Here is a tiny trained network, its code and every weight. The questions are about switching its units off for an input and a class, where a switched-off unit gives its printed mean instead of its output.

import numpy as np


def w(rows, s, z=0):
    codes = np.array(rows[::2]) - 128.0
    scale = np.full(codes.shape[1], s)
    scale[-1] = z or s
    return codes * scale


def f(y):
    return np.maximum(y, 0)


def log_softmax(a):
    a = a - a.max(-1, keepdims=True)
    return a - np.log(np.exp(a).sum(-1, keepdims=True))


def net(x, mask):
    res = np.array(x, float).reshape(1, 6) / 4 @ E
    y = f(res @ A[0][:, :-1].T + A[0][:, -1])
    res = res + np.where(mask, y, B[0][:, -1]) @ B[0][:, :-1]
    return log_softmax(res[-1] @ U[:, :-1].T + U[:, -1])


A, B = {}, {}
E = w([
[128,128,128],'x0',
[127,127,129],'x1',
[50,93,248],'x2',
[36,248,104],'x3',
[129,128,129],'x4',
[218,214,186],'x5',
],0.012)
A[0] = w([
[139,150,204,80],'n1',
[138,152,207,72],'n2',
[120,98,5,211],'n3',
[138,155,234,62],'n4',
[28,54,176,134],'n5',
[211,79,136,253],'n6',
[20,183,125,153],'n7',
[142,214,100,101],'n8',
[198,177,109,118],'n9',
],0.013,0.0054)
B[0] = w([
[59,86,55,170],'n1',
[96,122,81,171],'n2',
[39,96,99,230],'n3',
[72,90,61,186],'n4',
[215,109,193,252],'n5',
[186,46,65,224],'n6',
[197,251,54,248],'n7',
[83,192,219,199],'n8',
[193,162,191,192],'n9',
],0.011,0.015)
U = w([
[92,52,96,183],'0',
[238,151,117,113],'1',
[56,159,87,109],'2',
[128,176,242,7],'3',
[164,60,254,224],'4',
],0.015,0.0013)

Each question gives the input, the list of numbers given to net, and the class t.
The units are the neurons (one row each of A and B). Each row of codes is followed by its name. A weight is (code - 128) times the scale printed after its matrix; where a second scale follows, it is the last column's (A, B and U).
mask holds one flag per neuron, in row order. A switched-off neuron (its flag False) gives its mean, the last column of its row in B, instead of its output. The means were averaged over made-up inputs and are rounded, as every weight is.
A unit's drop is (log p(t) with every unit on - log p(t) with that unit switched off) / (log p(t) with every unit on - log p(t) with every unit switched off).
The circuit of an input: a set's keep is (log p(t) with only the set's units on - log p(t) with every unit switched off) / (log p(t) with every unit on - log p(t) with every unit switched off). Starting from all 9 units, units are removed one at a time, each time the one whose removal leaves the highest keep (on an exact tie, the one counted first), for as long as the keep stays at least 0.8.
units of the circuit, in order: the units of the circuit, biggest drop first
unit that matters most: the unit with the biggest drop
top k neurons: the k neurons with the biggest drops, biggest first
drop when u is switched off: that unit's drop, to one decimal
input [5,2,-1,7,4,4], class 3: units of the circuit, in order	(n8)
input [-8,-3,4,1,-7,-1], class 1: top 3 neurons	(n8, n3, n5)
input [6,4,1,4,5,2], class 2: top 3 neurons	(n5, n9, n6)
input [2,-7,0,2,-7,7], class 3: top 3 neurons	(n9, n8, n3)
input [-2,-5,8,2,8,-4], class 1: units of the circuit, in order	(n7, n5)
input [-1,-7,2,7,-8,6], class 2: top 3 neurons	(n5, n4, n1)
input [-5,-2,1,-2,4,-8], class 4: top 3 neurons	(n5, n4, n1)
input [2,-5,-5,1,6,2], class 3: top 2 neurons	(n7, n8)
input [1,-2,-8,-6,-5,-1], class 0: top 2 neurons	(n3, n7)
input [0,-4,1,7,-2,-5], class 1: top 2 neurons	(n7, n5)
input [-3,7,5,5,0,-1], class 1: top 3 neurons	(n7, n5, n3)
input [4,3,-8,0,-5,-6], class 0: top 2 neurons	(n7, n8)
input [6,5,1,1,3,-5], class 1: top 2 neurons	(n5, n8)
input [5,0,2,-2,6,1], class 0: top 3 neurons	(n7, n5, n9)
input [-3,4,-8,-2,8,0], class 0: units of the circuit, in order	(n3)
input [-3,3,-6,-7,2,-1], class 0: top 2 neurons	(n3, n7)
input [-5,3,1,5,-3,4], class 2: drop when n5 is switched off	1.6
input [6,-1,-6,5,3,2], class 3: drop when n8 is switched off	0.2
input [-2,5,2,-3,2,-3], class 4: drop when n7 is switched off	1.2
input [4,-5,-8,-4,-4,-4], class 0: unit that matters most	n3
